[[  9  18 -17 -12  -9  13 -11]
 [ 10  19 -18 -12  -9  13 -11]
 [ 19  23 -22 -14 -22  20 -15]
 [ 22  35 -32 -18 -35  25 -24]
 [ 16  18 -17 -13 -15  17  -9]
 [ 14  14 -16  -9  -8  13 -10]
 [ 22  28 -27 -15 -28  22 -20]
 [ 11  27 -26 -13 -19  15 -20]
 [ 22  35 -32 -18 -35  25 -24]
 [  7  39 -34 -16 -28  16 -29]
 [ 10  12 -12 -10  -4  11  -6]]
->
[[  9 -17  -9 -11]
 [ 10 -18  -9 -11]
 [ 19 -22 -22 -15]
 [ 22 -32 -35 -24]
 [ 16 -17 -15  -9]
 [ 14 -16  -8 -10]
 [ 22 -27 -28 -20]
 [ 11 -26 -19 -20]
 [ 22 -32 -35 -24]
 [  7 -34 -28 -29]
 [ 10 -12  -4  -6]]

[[-11  -8  19]
 [  4   8   1]
 [  6  10  -9]
 [-13  -2   5]
 [  7  11 -11]
 [ 34   2   6]
 [ 12   7  10]
 [ 33  -2  -4]
 [  9   1   2]
 [  5   4  -3]
 [ 26  -2  -9]]
->
[[-11  19]
 [  4   1]
 [  6  -9]
 [-13   5]
 [  7 -11]
 [ 34   6]
 [ 12  10]
 [ 33  -4]
 [  9   2]
 [  5  -3]
 [ 26  -9]]

[[ 24 -31 -34 -34 -27 -35 -34 -30   1 -33 -34   4]
 [  6  -4   2   3   1  -1   7   0  26   3  -1  22]
 [ -9   6   8   6  10   6   6   7 -26   9   7 -22]
 [-19  13  14  15  16  15  17  18  -9  17  14 -10]
 [  2 -15 -11 -11 -13 -14 -14 -11 -23 -13 -13 -25]
 [ 22 -26 -26 -23 -24 -25 -23 -25   8 -20 -23   9]
 [  2  -5  -4  -7 -10  -9 -10  -9 -24  -7  -5 -17]]
->
[[ 24 -34 -27 -34   1 -34]
 [  6   2   1   7  26  -1]
 [ -9   8  10   6 -26   7]
 [-19  14  16  17  -9  14]
 [  2 -11 -13 -14 -23 -13]
 [ 22 -26 -24 -23   8 -23]
 [  2  -4 -10 -10 -24  -5]]

[[ -2   9   6 -27   9   7]
 [ 13 -19   4  20 -19  -3]
 [ 16 -11  28  19 -11  -1]
 [-16  19 -15 -27  19   4]
 [  8  -8   9  11  -8  -1]
 [-21  15 -27  13  15  -7]
 [-22  19 -24   5  19  -5]
 [-14  16 -12 -21  16   3]
 [ 19 -20  23  30 -20  -4]
 [  4  -5  -4 -16  -5   5]]
->
[[ -2   6   9]
 [ 13   4 -19]
 [ 16  28 -11]
 [-16 -15  19]
 [  8   9  -8]
 [-21 -27  15]
 [-22 -24  19]
 [-14 -12  16]
 [ 19  23 -20]
 [  4  -4  -5]]

[[  1   5  -6 -28 -18   1  -5 -11 -28 -21 -19  14 -19  24  -8  -5]
 [ -1   2  -3 -23 -18 -14   1 -32 -43  -6 -14  11 -30  22  -9  -3]
 [ -3   1  -4 -26 -19  -4  -2 -14 -29 -17 -13  17 -19  25  -4  -3]]
->
[[  1  -6 -18  -5 -28 -19 -19  -8]
 [ -1  -3 -18   1 -43 -14 -30  -9]
 [ -3  -4 -19  -2 -29 -13 -19  -4]]

[[  6 -31  -3  -1  -6 -11  -7]
 [  7 -30   4  -5  -1  -3  -8]
 [  0 -24   1  -9  -1  -5  -6]
 [  0 -18  -1 -14  -3  -8  -1]
 [  2 -15   0  -1  -4  -4  -6]
 [  3 -40  -1  -7  -5 -11  -9]
 [ -5  -2  -3   1  -4  -4  -1]
 [ 17 -37   4   6  -6  -6 -10]
 [  9 -36   3  -2  -3  -4 -16]]
->
[[  6  -3  -6  -7]
 [  7   4  -1  -8]
 [  0   1  -1  -6]
 [  0  -1  -3  -1]
 [  2   0  -4  -6]
 [  3  -1  -5  -9]
 [ -5  -3  -4  -1]
 [ 17   4  -6 -10]
 [  9   3  -3 -16]]

[[  0   2  -4  -4   3  12   1   4  -6  18 -15   1]
 [ -1   2  -2  -4   2  11   1   5  -5  16 -13   1]
 [-36 -14  16  -2 -10   0  34  30 -10 -15  -7  14]
 [  2  -5   0  -3  -8 -13  11  -1 -14   0  14   4]
 [ -3   3   2   2   6   9 -10   8  11   6 -12  -8]
 [  0  11  -1  -2 -10  -1  -1   1 -10   8   3  -9]
 [ -3   3  -2  -2   0   7   0   4  -4  12  -8   2]]
->
[[  0  -4   3   1  -6 -15]
 [ -1  -2   2   1  -5 -13]
 [-36  16 -10  34 -10  -7]
 [  2   0  -8  11 -14  14]
 [ -3   2   6 -10  11 -12]
 [  0  -1 -10  -1 -10   3]
 [ -3  -2   0   0  -4  -8]]
